(in the rows, 128 means zero)
Each row of numbers belongs to one of the things below and depends on some of the facts about them. Some rows are named. Which thing is each other row?

Facts:
θ: uses; ω: refers to
z_165 θ z_507; z_180 θ z_82; z_582 θ z_43; z_161 θ z_837; z_161 θ z_404
z_98 θ z_693; z_98 θ z_756; z_827 θ z_132; z_427 θ z_760; z_633 θ z_795
z_773 θ z_219; z_773 θ z_399; z_464 θ z_288; z_795 θ z_82; z_177 θ z_487
z_894 θ z_571; z_339 θ z_939; z_339 θ z_300; z_861 θ z_82; z_235 θ z_177
z_235 θ z_82; z_235 θ z_310; z_351 θ z_941; z_351 θ z_310; z_351 θ z_43
z_941 θ z_981; z_999 θ z_332; z_999 θ z_934; z_999 θ z_82; z_814 θ z_724
z_717 θ z_433; z_717 θ z_82; z_158 θ z_571; z_199 θ z_288; z_199 θ z_983
z_199 θ z_582; z_379 θ z_310; z_379 θ z_43; z_983 θ z_582; z_769 θ z_639
z_769 θ z_43; z_626 θ z_825; z_626 θ z_345; z_448 θ z_981; z_448 θ z_413
z_119 θ z_82; z_755 θ z_82; z_21 θ z_571; z_221 θ z_861; z_253 θ z_99
z_80 θ z_582; z_371 θ z_288; z_666 θ z_571; z_666 θ z_934; z_206 θ z_82
z_264 θ z_288; z_436 θ z_699; z_269 θ z_82; z_269 θ z_43; z_454 θ z_983
z_433 θ z_82; z_340 θ z_288; z_340 θ z_507; z_340 θ z_724; z_340 θ z_756
z_740 θ z_105; z_740 θ z_633; z_507 θ z_288; z_507 θ z_82; z_507 θ z_43
z_105 θ z_983; z_332 θ z_413; z_332 θ z_82; z_677 θ z_165; z_348 θ z_719
z_535 θ z_288; z_535 θ z_983; z_535 θ z_693; z_116 θ z_999; z_328 θ z_858
z_310 θ z_345; z_310 θ z_837; z_310 θ z_82; z_555 θ z_98; z_262 θ z_652
z_964 θ z_687; z_964 θ z_571; z_242 θ z_332; z_242 θ z_324; z_556 θ z_941
z_556 θ z_571; z_556 θ z_82; z_246 θ z_288; z_246 θ z_82; z_504 θ z_571
z_934 θ z_82; z_257 θ z_82; z_437 θ z_399; z_437 θ z_719; z_652 θ z_571
z_652 θ z_290; z_756 θ z_582; z_156 θ z_43; z_72 θ z_571; z_72 θ z_389
z_406 θ z_693; z_406 θ z_82; z_43 θ z_571; z_43 θ z_82; z_587 θ z_43
z_627 θ z_332; z_627 θ z_983; z_836 θ z_666; z_201 θ z_82; z_201 θ z_582
z_699 θ z_99; z_205 θ z_433; z_290 θ z_571; z_858 θ z_82; z_296 θ z_67
z_296 θ z_837; z_879 θ z_833; z_404 θ z_43; z_36 θ z_981; z_36 θ z_413
z_939 θ z_82; z_358 θ z_413; z_719 θ z_639; z_375 θ z_981; z_375 θ z_82
z_375 θ z_257; z_375 θ z_833; z_402 θ z_66; z_402 θ z_833; z_959 θ z_82
z_833 θ z_288; z_981 θ z_332; z_981 θ z_693; z_981 θ z_82; z_637 θ z_288
z_110 θ z_257; z_523 θ z_349; z_882 θ z_889; z_922 θ z_983; z_922 θ z_915
z_922 θ z_43; z_619 θ z_843; z_619 θ z_549; z_219 θ z_983; z_219 θ z_82
z_571 θ z_82; z_760 θ z_201; z_359 ω z_626; z_359 ω z_939; z_285 ω z_288
z_285 ω z_21; z_285 ω z_324; z_40 ω z_512; z_40 ω z_180; z_827 ω z_556
z_827 ω z_717; z_827 ω z_564; z_827 ω z_36; z_827 ω z_582; z_827 ω z_295
z_427 ω z_822; z_427 ω z_791; z_427 ω z_407; z_427 ω z_156; z_427 ω z_234
z_349 ω z_242; z_349 ω z_279; z_349 ω z_518; z_456 ω z_564; z_456 ω z_445
z_456 ω z_389; z_456 ω z_773; z_456 ω z_309; z_839 ω z_335; z_839 ω z_177
z_839 ω z_948; z_839 ω z_404; z_839 ω z_324; z_784 ω z_983; z_784 ω z_5
z_784 ω z_704; z_926 ω z_939; z_730 ω z_132; z_730 ω z_487; z_730 ω z_980
z_513 ω z_199; z_513 ω z_407; z_513 ω z_823; z_513 ω z_290; z_513 ω z_883
z_513 ω z_389; z_513 ω z_989; z_379 ω z_180; z_569 ω z_966; z_119 ω z_980
z_260 ω z_180; z_260 ω z_36; z_260 ω z_769; z_260 ω z_515; z_260 ω z_348
z_915 ω z_453; z_915 ω z_196; z_310 ω z_934; z_310 ω z_669; z_310 ω z_257
z_383 ω z_666; z_383 ω z_616; z_383 ω z_290; z_383 ω z_493; z_383 ω z_652
z_964 ω z_587; z_964 ω z_121; z_431 ω z_328; z_645 ω z_161; z_645 ω z_677
z_246 ω z_27; z_246 ω z_279; z_246 ω z_637; z_246 ω z_355; z_957 ω z_80
z_957 ω z_561; z_957 ω z_858; z_978 ω z_564; z_978 ω z_145; z_978 ω z_110
z_978 ω z_504; z_978 ω z_907; z_99 ω z_626; z_99 ω z_564; z_99 ω z_97
z_99 ω z_196; z_99 ω z_958; z_801 ω z_616; z_801 ω z_161; z_801 ω z_948
z_801 ω z_493; z_801 ω z_771; z_43 ω z_454; z_43 ω z_351; z_43 ω z_855
z_314 ω z_966; z_314 ω z_39; z_314 ω z_837; z_895 ω z_290; z_895 ω z_399
z_895 ω z_882; z_699 ω z_402; z_699 ω z_697; z_699 ω z_795; z_699 ω z_833
z_699 ω z_959; z_149 ω z_262; z_149 ω z_773; z_703 ω z_242; z_703 ω z_524
z_703 ω z_795; z_296 ω z_97; z_843 ω z_861; z_875 ω z_666; z_875 ω z_436
z_452 ω z_66; z_452 ω z_57; z_452 ω z_423; z_549 ω z_21; z_549 ω z_587
z_549 ω z_965; z_549 ω z_980; z_609 ω z_855; z_345 ω z_67; z_345 ω z_879
z_345 ω z_882; z_345 ω z_191; z_345 ω z_375; z_317 ω z_687; z_317 ω z_132
z_317 ω z_196; z_317 ω z_760; z_317 ω z_298; z_300 ω z_687; z_300 ω z_883
z_300 ω z_989

Some things and their rows:
z_253: [124 122 125 116 114 120 142 126 126 149 109 119 114 119 113 122 118 125
 118 122 121 150 133 133 134 149 122 141 138 117 129 110 123 127 124]
z_915: [165 127 126 125 143 187 113 127 120 116 202 119 188 152 118 119 140 118
 117 181 134 111 114 124 148 107 152 121 118 164 115 222 150 125 119]
z_27: [123 120 125 117 119 114 136 127 133 128 115 117 112 113 117 129 128 133
 115 116 122 141 133 126 128 139 127 143 128 118 130 112 123 129 127]
z_839: [124 125 128 142 144 162 121 128 116 117 149 118 161 114 114 122 158 117
 115 150 135 108 112 123 134 107 117 114 117 120 112 168 131 140 164]
z_324: [129 124 123 118 120 113 135 128 126 125 118 128 113 108 146 157 125 150
 120 114 129 113 117 123 119 120 120 117 115 119 152 110 127 133 128]
z_875: [126 124 125 153 136 181 116 127 117 116 142 121 164 119 115 126 159 118
 118 153 150 109 111 123 142 107 119 114 115 120 115 170 124 149 154]
z_730: [124 137 129 122 178 132 178 129 120 115 184 158 154 108 116 124 116 133
 118 174 122 108 139 123 187 115 188 115 115 122 116 248 217 122 189]
z_980: [123 168 128 115 152 115 201 130 118 119 131 181 109 109 109 139 114 172
 113 119 125 151 173 124 175 156 205 140 133 121 162 154 200 116 178]
z_132: [122 131 130 116 117 113 157 126 125 122 139 123 112 107 143 147 126 148
 113 131 120 137 142 123 152 141 172 153 129 118 136 118 144 129 132]
z_941: [135 149 126 130 126 112 120 127 126 125 122 134 114 122 154 140 115 130
 136 112 132 130 131 123 118 121 116 114 124 145 128 113 122 122 119]
z_843: [125 123 124 121 138 156 118 127 120 114 173 119 161 112 113 123 174 120
 118 161 135 107 112 124 136 107 124 116 118 130 113 169 133 145 158]
z_358: [127 121 125 117 117 112 136 125 118 165 110 131 130 127 125 133 114 130
 143 114 120 117 118 121 119 135 113 115 128 116 150 110 125 126 119]
z_639: [125 141 126 124 136 114 114 139 152 111 145 120 113 112 133 132 139 139
 114 116 138 146 150 128 131 130 159 142 127 159 125 113 120 117 118]
z_616: [124 122 130 130 116 123 133 126 128 131 108 119 111 114 117 143 131 122
 113 116 131 133 123 129 131 126 132 128 119 117 124 112 121 140 130]
z_355: [123 121 127 114 118 114 135 126 134 130 113 118 109 112 116 130 130 135
 115 117 120 140 132 125 126 139 128 143 125 117 129 110 121 130 126]
z_371: [122 120 128 118 121 118 125 126 136 115 111 132 113 154 130 119 113 120
 139 116 121 107 123 138 117 126 142 146 128 117 133 119 122 122 119]
z_234: [122 121 126 116 117 116 134 126 132 133 115 118 112 112 120 130 128 132
 113 118 121 140 131 126 130 137 131 141 128 117 127 110 122 131 125]

Rows to name:
No name comes twice in this set of rows, the named rows included.
[144 122 124 146 134 202 113 129 116 114 211 123 206 162 116 119 118 119
 114 189 120 107 124 124 152 128 113 113 141 168 113 198 150 115 119] | z_296
[127 124 129 160 176 137 150 128 118 115 131 133 172 131 113 119 112 120
 115 175 119 109 135 122 124 108 113 117 115 117 116 192 154 128 176] | z_964
[130 180 129 163 208 120 169 129 120 115 172 210 173 107 114 123 117 128
 114 145 124 110 136 125 164 110 148 116 115 119 126 242 231 114 172] | z_119
[134 124 127 176 176 168 113 128 115 115 196 132 166 135 114 122 128 117
 115 132 147 107 116 125 133 108 115 116 116 181 114 162 135 115 121] | z_310

The same things again, as new rows of numbers:
Known rows:
z_518: [120 104 101 124 139  99 126 124 134  97  90 150 134 149 147 135 163 115
 114 121 125 106 143  87 134  96 119 145]
z_349: [163  16  71 146 156 133 108  65  95  81  74 103  45 182 135 130 168 123
 153 101  30  94 186 126 101  92 131 192]
z_989: [100 135  91 119 107 142 117 126 126 111 104 140 100  81 102 155 122 102
 101 149 133 142 153 110 136 124 166 130]
z_771: [128 130 125 101 116 139 106 124 121 140  87 115 115 138  96 124 123 121
 105  78 152 127 147 132 142  86 155 100]
z_966: [131 130  98 105 128 124 103 136 144 121 102 132 134 115 114 133 150 103
 134 117 122 105  94 131 153 123 150 140]
z_379: [173 105 155 123 135 140 141 162 140 129 138 138 110 131 128 146 139 153
 137 128 155  91 146 137  95 152 155 166]
z_67: [126 133  91 111 119 130  91 134 131 141  81 131 124  95 106 150 145  75
 106 124 130 104 137 140  79 122 148 120]
z_246: [137  81 141 144 114 102 140 166 110 109 113 128 106 158 174 133 150 122
 150 102 110 108 166  93 125 127 106 148]
z_355: [122 107 102 121 137 104 124 126 135 101  93 147 133 144 143 135 160 114
 117 120 125 106 138  95 136 100 125 144]
z_693: [127 107 116 115 114 130  94 130 133 139 117 137 133 133 126 144 143 103
 140 119 111 112 122 126 127 112 150 144]
z_769: [170 125 140 109 159 137 139 139 161 112 133 144 121 126 108 157 116 158
 112 138 169  92 131 132 120 147 151 168]
z_264: [137 117 125 117 116 125 127 159 129 114 113 124 114 125 131 129 143 122
 140 110 128 111 125 123 155 137 145 143]
z_454: [138 131 110 109 124 121 120 158 140 110 105 123 122 115 123 127 145 113
 137 109 127 105 102 130 165 142 142 142]
z_504: [129 113 122 128 139 121 116 141 138 119 115 161  82 113 123 119 127 141
 125 134 166 146 109 142 158 136 135 143]
z_900: [133 111 117 116 120 127 109 141 130 125 115 131 124 128 127 139 142 109
 143 113 118 110 123 127 133 123 145 141]
z_926: [120  88 130 133 119 125  96 139 118 131 129 149  98 129 138 133 121 113
 160 119 121 142 118 140 138 129 128 137]
z_907: [125 106 117 125 140 123  98 120 141 132 120 167  93 118 116 130 122 130
 127 138 153 146 108 139 146 119 138 143]

Rows to name:
No name comes twice in this set of rows, the named rows included.
[157 122 134 115 153 136 136 136 161 121 130 162 103 119 109 135 139 167
 108 149 182 114 121 135 133 137 165 169] | z_36
[118 110  96 120 144  99 127 120 138  93  86 153 137 145 144 134 166 115
 106 123 130 106 140  86 139  93 121 145] | z_279
[120 113 102 123 142  93 145 135 138  82  81 149 130 148 154 125 171 126
 102 121 138 107 145  80 154 103 117 148] | z_242
[124 117 105 105 110 127  91 122 145 145 116 138 142 131 118 139 152 102
 136 125 107 112 103 120 152 103 163 151] | z_66
[116 116 107 122 151 128 101 107 149 124 118 184  89 105 104 131 118 139
 108 158 173 158 104 140 152 117 147 146] | z_564
[123 111 110 125 129 100 142 139 136  93  94 143 125 147 150 125 166 129
 113 119 129 110 143  82 162 105 128 151] | z_402
[136  72 153 149 117 126  97 144 114 155 146 155  71 136 141 138 106 129
 166 125 127 152 135 142 116 132 121 147] | z_978
[107 111 116  96 128 160 118 130 121  86 121 136 157 129 125 141 144 116
 140 116 132 113 132 137 140 122 177 128] | z_121
[117  84 156 108 107 167 114 144  93 111 133 117 141 159 139 138 125 122
 164  80 123 120 164 146 118 116 166 112] | z_285
[146 122 127 111 144 122 120 146 135  93 116 113 129 129 121 168  82 111
 137 104 123 101 127 123 152 150 111 141] | z_437
[104 120 118  90 136 166 136 143 119  57 114 133 157 124 127 131 143 126
 131 112 151 114 136 144 155 138 180 122] | z_587
[137 130 111 110 125 121 123 156 140 108 105 125 121 116 123 127 147 116
 134 111 131 106 107 128 162 139 144 142] | z_80
[133 115 132 135  80 136 114 154 104 157 114 104  84 111 116 156 113 100
 133 107 106 124 179 110 105 124 147 125] | z_895
[127 123 115 126 126 123 122 148 133 117 107 147  87 105 121 125 134 127
 119 132 153 136 122 129 152 137 142 140] | z_262

The same things again, as new rows of numbers:
Some things and their rows:
z_627: [131 127 142 157 138 120 167 129 122 136 123  89 135 112 136 121 149 148
 148 118 124 126  98 125 132 126 109 142 129 114 115 130 128 149 150 138
 128 111 131 111 132 127 134 137]
z_616: [136 132 116 117  73 111 103 126 101 129 153 161 148 128 112 174 170  96
 155 145 145 128 111 187 118 124 118 116  86 124 157 104 147 109 153 120
 162 107 127 218  97  93 129 157]
z_448: [140 108 126 138 144 136 171 135 120 129 109 129 142 119 127  90 150 136
 126 137 134 135 120 100 156 109 127 135 124 132 102 113 116 140 121 117
 111 120 116 132 123 125 131 143]
z_340: [138 112 118 143 101 124 120 142 142 112 116 118 138 122 122 130 119 135
 100 133 122 137 140 112 128  99 118 126 135 123 122 153 108 137 121 132
 115 111 130 123 129 122 123 124]
z_801: [ 76 133 164 120  98 131  95 145 126 100 190 167 135 177 106 172 158  99
 176 129  93 134 116 206 127  72  92  70 119 112  41  96 134 119 132 133
 103  55  97 155 100 114 145 140]
z_561: [138 127 119 139 115 124 143 128 144 124 127 134 115 112 137 132 132 131
 111 130 160 130 115 120 137 143 142 154 117  99 149 141 112 138 127 121
 139 132 130 123 127 108 124 130]
z_119: [ 94 124 145 145 212 147 144 138 125 109 134 157 149 140 122 152 122 127
  60  95 116 126 132 156 106 138 100 132 187 188  77 120 177 112 110 173
 128 155 110  89 139 135 128 120]
z_379: [113 124 125  88 190  88  59 115 113 183 102 127  88 125 164 104  99 156
 130 124 120 125 123  93 129  56 120 107 143 102  90 133 151 140  98 133
 113 113 128  62  89 156 138 146]
z_371: [140 105 128 155  91 117 107 145 146 110 112 115 149 120 131 133 114 129
  98 134 108 138 141 108 125  85 110 134 150 126 125 162 104 150 133 138
 131 111 136 133 128 125 116 117]
z_298: [133 128 137 105 131 142 127 131 141 118 142 131 159 152 100 121 132 154
 111 116 140 133 157 118 121 182 146 140 146 176 179 109 155 131 142 145
 165 165 124 123 157 150 130 127]
z_833: [173  95 104 158  85 118 111 140 155 115 122  93 173  74 141 133  81 105
 139 160  67 111 177  53 128 121  93 134 128 160 128 188  99 121 138 130
 133 139 142 175 117  96 112 116]
z_609: [105 127 141 143 125 133 152 134 156 107 139 134 105 142 130 122 125 133
 125 123 142 134 116 129 142 118 131 134 134  89  98 139  96 149 118 127
 109 105 119  91 130 123 131 115]
z_295: [176 139 114  78 137 121  45 125 115 175  99 129 117 123 162 109 127 126
 148 128 101 128 103 111 120 122 175 133 124 119 157 114 135 133 131 116
 148 133 117 106 140 159 132 130]
z_822: [106 118 120  96 123 131 163 101 110 131 106 129 143 150  80 119 106 144
 137 131 144 121 138 143 133 141 125 128 120 128 196 147 119 124 117 129
 170 134 155 150 108 150 126 125]
z_345: [ 53 122 159 121 114 139 166 120 132 101 139 140 113 193  86 126 110 131
 161 124 126 133 122 172 144  83 111  92 138  89  87 137  88 144 107 129
 102  73 130 106 110 151 136 110]
z_264: [141 106 126 155  90 117 107 145 147 110 113 114 148 123 132 132 115 127
  97 135 109 140 139 109 125  86 110 134 151 128 124 160 107 151 133 137
 131 108 134 129 128 126 116 115]
z_769: [153 129 100  80 178  78  44 110 102 201  85 123  95 100 177 107 110 152
 120 132 136 122 119  82 122  78 140 127 126 110 142 131 162 133 110 126
 141 135 136  88  92 147 134 158]

Rows to name:
No name comes twice in this set of rows, the named rows included.
[ 53 148 156 183 153  93 132 119 132 121 139 120  56 145 173 120 111 124
 102 119 179 142 168 127 133  79 105 101 170 118  50 115 147 137 116 125
  56 139 159  90 125 133 111 112] | z_43
[120 139 170 100 120 154  80 154 158 114 162 125 125 206 119  98 129 132
 172 109  88 149 141 120 129 125 171  88 167 156  76  81 122 153 138 134
  79 115 100  70 191 190 141 100] | z_99
[145 132 114 132  84 104 101 133 106 135 151 152 142 108 130 167 178 103
 135 145 153 130 116 162 121 119 114 120  90 129 137  99 154 114 155 120
 147 113 127 206 102  85 129 165] | z_161
[108 112 136 169 142 138 140 138 150 102 139 113 137 126 139 138  63  80
 165 135  51 110 156 105 122 107  87 102 162 153  30 174  98 115 114 145
  70 119 132 118 128 124 123  88] | z_246
[ 97 164 149 122  80 138 126  92  72 132 108 105 136 126 106 133 161 134
 122 149 135 128 179 201 135 112 108 113  92 139 216 109 152  85 132  81
 178 141 167 250 110 141 100 131] | z_290
[170 137 125 105 111 137 101 135 139 133 142 126 152 141 122 116 144 139
 119 119 148 137 145 105 115 193 177 145 138 179 200  95 155 137 160 134
 162 179 125 134 178 151 126 126] | z_196
[149 133 131 116 116 137 113 138 145 125 143 128 140 142 124 118 138 137
 124 120 140 136 141 109 123 174 163 141 138 157 166 105 139 137 148 133
 146 159 122 120 165 141 129 124] | z_453
[121 126 118 135 120  62  70 133 125 146 180 150 119 108 152 167 164 133
 113 137 192 135 155 115 118 106  96 107 113 152 110  85 204 123 154 143
 132 136 131 164  82  78 133 186] | z_404
[164 102 107 156  91 119 116 139 155 117 126  96 161  83 141 135  88 110
 138 152  82 113 165  68 127 127 100 138 125 147 132 180 103 123 138 132
 133 138 142 165 120  98 114 117] | z_637
[ 97 133 152 124 103 129 107 143 134 109 173 156 127 156 116 158 151 107
 162 129 111 133 115 177 129  94 108  97 118 109  67 108 126 125 133 130
 111  77 105 145 108 110 139 135] | z_645
[163 132 106  69 174 115  56 117 111 185  81 136 110  99 165 113 113 139
 121 127  98 116  89 115 125  98 150 148 122  92 152 145 133 128 103 120
 163 121 113  90 103 146 133 139] | z_515

